Below are the code and all the weights of a small trained network. Each question names an input and a target symbol and asks about switching units off, where a switched-off unit gives its printed mean instead of its output.

import numpy as np


def w(rows, s, z=0):
    codes = np.array(rows[::2]) - 128.0
    scale = np.full(codes.shape[1], s)
    scale[-1] = z or s
    return codes * scale


def f(y):
    return np.maximum(y, 0)


def softmax(a):
    e = np.exp(a - a.max(-1, keepdims=True))
    return e / e.sum(-1, keepdims=True)


def log_softmax(a):
    a = a - a.max(-1, keepdims=True)
    return a - np.log(np.exp(a).sum(-1, keepdims=True))


def net(x, mask):
    ids = ['αεζηξπτφω'.index(c) for c in x.split()]
    T = len(ids)
    res = E[ids] + P[:T]
    q, k, v = (res @ M[0].T for M in (Q, K, V))
    z = softmax(np.where(np.tri(T) > 0, q @ k.T / 2**0.5, -1e9)) @ v
    res = res + np.where(mask[0], z, O[0][:, -1]) @ O[0][:, :-1]
    y = f(res @ A[0][:, :-1].T + A[0][:, -1])
    res = res + np.where(mask[1:9], y, B[0][:, -1]) @ B[0][:, :-1]
    return log_softmax(res[-1] @ U[:, :-1].T + U[:, -1])


Q, K, V, O, A, B = {}, {}, {}, {}, {}, {}
E = w([
[118,151,171,120,105,169,64,118,123,40,236],'α',
[203,162,145,110,91,20,48,142,122,207,170],'ε',
[150,72,77,190,173,114,164,255,133,113,141],'ζ',
[226,114,200,78,162,79,165,201,180,33,95],'η',
[82,165,87,170,82,133,71,149,153,232,157],'ξ',
[93,175,132,163,127,169,61,101,144,85,221],'π',
[121,145,169,107,120,113,30,147,130,120,213],'τ',
[34,104,63,197,170,210,180,174,155,127,94],'φ',
[137,55,108,106,132,45,153,206,147,219,45],'ω',
],0.0084)
P = w([
[140,143,122,135,78,145,118,181,255,128,110],'0',
[155,122,77,103,101,147,102,143,152,118,134],'1',
[100,152,174,112,108,133,151,132,132,152,161],'2',
[121,136,137,201,132,94,101,166,191,118,135],'3',
[148,108,71,107,131,136,108,138,124,104,129],'4',
[103,143,165,125,139,119,162,120,117,150,152],'5',
[112,116,140,219,150,78,108,168,172,107,127],'6',
[143,99,67,118,158,120,113,137,98,92,121],'7',
[101,135,158,129,172,109,161,114,99,152,140],'8',
[115,91,144,228,141,87,127,181,189,100,98],'9',
[150,102,71,105,133,141,111,141,125,93,124],'10',
],0.016)
Q[0] = w([
[196,58,1,67,103,177,87,103,89,83,75],'H0',
[127,164,138,35,123,171,186,67,58,152,142],'H0',
],0.016)
K[0] = w([
[133,163,122,110,3,161,114,159,208,144,127],'H0',
[127,181,123,127,62,121,30,78,99,140,219],'H0',
],0.013)
V[0] = w([
[254,125,202,69,113,41,116,141,131,82,127],'H0',
[124,141,160,136,147,198,124,117,137,1,169],'H0',
],0.0095)
O[0] = w([
[248,2,190,229,183,223,63,64,106,195,120,1],'H0',
[103,163,157,149,32,237,36,213,19,83,10,67],'H0',
],0.0078,0.0031)
A[0] = w([
[181,39,86,183,139,152,17,153,167,115,118,255],'N0',
[251,43,179,238,174,226,14,127,109,170,72,141],'N1',
[132,163,167,176,37,203,53,177,32,95,11,119],'N2',
[114,59,61,151,155,110,137,162,156,80,51,133],'N3',
[165,137,92,220,129,129,104,92,210,109,89,66],'N4',
[115,138,9,93,125,79,123,192,210,47,93,131],'N5',
[174,72,255,163,79,178,130,86,39,176,98,42],'N6',
[79,201,103,94,37,122,95,210,80,53,35,115],'N7',
],0.0063,0.0062)
B[0] = w([
[126,189,227,77,80,166,136,124,105,209,137,220],'N0',
[63,112,85,97,118,74,233,153,174,67,88,211],'N1',
[149,137,46,122,236,167,106,137,174,143,97,192],'N2',
[121,215,174,96,112,120,102,87,142,165,179,165],'N3',
[194,34,141,172,140,175,106,125,50,155,141,157],'N4',
[200,103,139,184,113,139,112,148,54,116,138,250],'N5',
[168,159,196,254,177,179,109,117,83,137,132,155],'N6',
[136,91,134,146,125,85,112,33,146,122,69,219],'N7',
],0.0089,0.012)
U = w([
[84,142,98,101,165,114,126,96,209,114,101,100],'α',
[111,10,101,74,122,93,158,97,184,127,118,123],'ε',
[124,169,205,127,94,175,82,152,33,151,154,137],'ζ',
[130,111,133,148,134,148,160,142,117,127,107,91],'η',
[156,91,39,154,152,132,138,224,127,105,171,253],'ξ',
[197,115,113,165,166,172,71,119,90,146,102,84],'π',
[77,244,144,43,114,118,153,139,182,130,142,149],'τ',
[116,95,133,150,84,97,134,91,99,106,101,125],'φ',
[178,128,155,157,156,127,127,42,133,166,160,45],'ω',
],0.011,0.0055)

Each question gives the input, a string of symbols that net reads in full, and the target symbol t.
The units are the heads (2 rows each of Q, K, V and O) and the neurons (one row each of A and B). Each row of codes is followed by its name. A weight is (code - 128) times the scale printed after its matrix; where a second scale follows, it is the last column's (O, A, B and U).
mask holds one flag per unit, heads first, then neurons. A switched-off unit (its flag False) gives its mean, the last column of its rows in O or B, instead of its output. The means were averaged over made-up inputs and are rounded, as every weight is.
A unit's drop is (log p(t) with every unit on - log p(t) with that unit switched off) / (log p(t) with every unit on - log p(t) with every unit switched off).
The circuit of an input: a set's keep is (log p(t) with only the set's units on - log p(t) with every unit switched off) / (log p(t) with every unit on - log p(t) with every unit switched off). Starting from all 9 units, units are removed one at a time, each time the one whose removal leaves the highest keep (on an exact tie, the one counted first), for as long as the keep stays at least 0.8.
units of the circuit, in order: the units of the circuit, biggest drop first
unit that matters most: the unit with the biggest drop
top k neurons: the k neurons with the biggest drops, biggest first
input ζ ξ π π π ξ ξ π η α, target η: units of the circuit, in order -> N1, H0, N6, N0
input ξ ξ α π ω ω ω π π ε ε, target ξ: units of the circuit, in order -> H0, N0, N7
input π ξ ζ π, target ζ: unit that matters most -> N1
input ω π ω φ ζ ζ φ ξ, target ω: top 2 neurons -> N1, N0
input ξ π ξ ξ η, target ξ: units of the circuit, in order -> H0, N5, N7
input φ ζ φ π ζ, target φ: units of the circuit, in order -> H0, N7, N5
input φ φ η ξ η π π π ξ ε, target η: top 2 neurons -> N1, N6
input φ ζ ξ ε ε ξ ζ ξ ω, target ε: top 3 neurons -> N0, N5, N6
input π τ η ξ, target η: top 3 neurons -> N1, N0, N6
input φ η τ ξ α φ ξ π ξ, target α: units of the circuit, in order -> H0, N5, N0, N7
input α ζ φ ξ ξ π φ φ ω ε ε, target α: units of the circuit, in order -> N1, H0, N2, N5
input φ ξ ξ α α ξ, target π: units of the circuit, in order -> H0, N2
input ε π ξ ε ξ φ η ζ, target ε: units of the circuit, in order -> H0, N1
input τ φ η ξ ξ φ ξ ζ π ξ, target ζ: unit that matters most -> N0
input ε ζ α ε ξ, target ε: top 2 neurons -> N1, N5
input ξ ε τ α, target α: top 3 neurons -> N1, N2, N5
input π φ ω φ ξ ξ α η ξ ε ξ, target π: units of the circuit, in order -> H0, N2, N1
input ξ ε π ε, target ε: top 3 neurons -> N1, N5, N4
input ξ ξ π ξ, target ξ: top 4 neurons -> N0, N7, N5, N3
input α ξ π ε ω, target α: top neuron -> N1
input τ ξ ξ ξ η, target τ: top 2 neurons -> N0, N1
input τ φ α ξ π, target τ: top 3 neurons -> N0, N5, N1
